Below is a small trained network, with its code and all its weights. Each question gives an input and a class and asks what happens when units are switched off, that is, made to give their printed mean instead of their output.

import numpy as np


def w(rows, s, z=0):
    codes = np.array(rows[::2]) - 128.0
    scale = np.full(codes.shape[1], s)
    scale[-1] = z or s
    return codes * scale


def f(y):
    return np.maximum(y, 0)


def log_softmax(a):
    a = a - a.max(-1, keepdims=True)
    return a - np.log(np.exp(a).sum(-1, keepdims=True))


def net(x, mask):
    res = np.array(x, float).reshape(1, 4) / 4 @ E
    y = f(res @ A[0][:, :-1].T + A[0][:, -1])
    res = res + np.where(mask, y, B[0][:, -1]) @ B[0][:, :-1]
    return log_softmax(res[-1] @ U[:, :-1].T + U[:, -1])


A, B = {}, {}
E = w([
[136,121,15,168,116,141,1],'x0',
[85,202,125,232,15,98,83],'x1',
[195,226,140,103,99,124,153],'x2',
[48,122,181,167,183,210,24],'x3',
],0.0098)
A[0] = w([
[127,170,176,111,72,74,151,146],'n0',
[58,96,221,83,167,143,121,253],'n1',
[143,163,11,89,124,150,80,213],'n2',
[82,103,207,168,164,135,133,157],'n3',
[83,142,201,137,68,127,98,250],'n4',
[115,80,108,80,196,87,146,199],'n5',
[110,69,66,115,169,118,111,166],'n6',
[143,170,96,156,76,110,147,138],'n7',
[157,125,137,28,191,96,156,228],'n8',
[136,135,121,208,85,81,145,177],'n9',
[118,107,86,105,103,161,58,160],'n10',
[152,158,103,187,129,151,61,122],'n11',
],0.012,0.0039)
B[0] = w([
[103,181,103,2,168,106,141,200],'n0',
[98,169,173,162,215,174,166,228],'n1',
[162,94,53,174,99,198,5,226],'n2',
[32,169,165,183,101,150,168,192],'n3',
[76,246,137,162,117,83,133,205],'n4',
[70,66,146,110,209,145,230,209],'n5',
[85,59,41,210,253,76,140,192],'n6',
[141,138,9,55,87,96,101,190],'n7',
[197,82,182,76,169,162,192,247],'n8',
[93,193,95,111,62,75,99,196],'n9',
[168,89,128,159,105,144,100,197],'n10',
[184,149,117,156,99,172,129,205],'n11',
],0.0082,0.014)
U = w([
[56,219,59,37,63,2,131,144],'0',
[111,76,144,118,95,74,187,94],'1',
[105,36,53,149,184,90,139,181],'2',
[35,201,189,251,129,134,141,79],'3',
[171,147,156,60,102,102,114,4],'4',
[220,134,60,160,48,188,40,234],'5',
[181,174,253,45,165,198,231,231],'6',
],0.0075,0.0025)

Each question gives the input, the list of numbers given to net, and the class t.
The units are the neurons (one row each of A and B). Each row of codes is followed by its name. A weight is (code - 128) times the scale printed after its matrix; where a second scale follows, it is the last column's (A, B and U).
mask holds one flag per neuron, in row order. A switched-off neuron (its flag False) gives its mean, the last column of its row in B, instead of its output. The means were averaged over made-up inputs and are rounded, as every weight is.
A unit's drop is (log p(t) with every unit on - log p(t) with that unit switched off) / (log p(t) with every unit on - log p(t) with every unit switched off).
The circuit of an input: a set's keep is (log p(t) with only the set's units on - log p(t) with every unit switched off) / (log p(t) with every unit on - log p(t) with every unit switched off). Starting from all 12 units, units are removed one at a time, each time the one whose removal leaves the highest keep (on an exact tie, the one counted first), for as long as the keep stays at least 0.8.
circuit, biggest first: the units of the circuit, biggest drop first
most important unit: the unit with the biggest drop
k most important neurons: the k neurons with the biggest drops, biggest first
drop when u is switched off: that unit's drop, to one decimal
input [-3,0,8,-5], class 0: most important unit	n7
input [2,5,5,2], class 0: 2 most important neurons	[n4 n9]
input [4,6,-6,-5], class 5: circuit, biggest first	[n2 n5]
input [-2,0,-4,1], class 3: circuit, biggest first	[n8 n3]
input [4,-4,4,-6], class 5: 2 most important neurons	[n2 n1]
input [2,-3,1,6], class 3: circuit, biggest first	[n8 n1]
input [-7,-1,-8,3], class 3: 2 most important neurons	[n3 n0]
input [-3,-4,0,8], class 3: 2 most important neurons	[n3 n0]
input [-3,-4,-1,8], class 3: 2 most important neurons	[n3 n0]
input [-4,4,6,-5], class 0: drop when n1 is switched off	0.0
input [4,2,-2,-5], class 5: drop when n2 is switched off	0.1
input [-5,-5,-5,7], class 3: drop when n0 is switched off	0.6
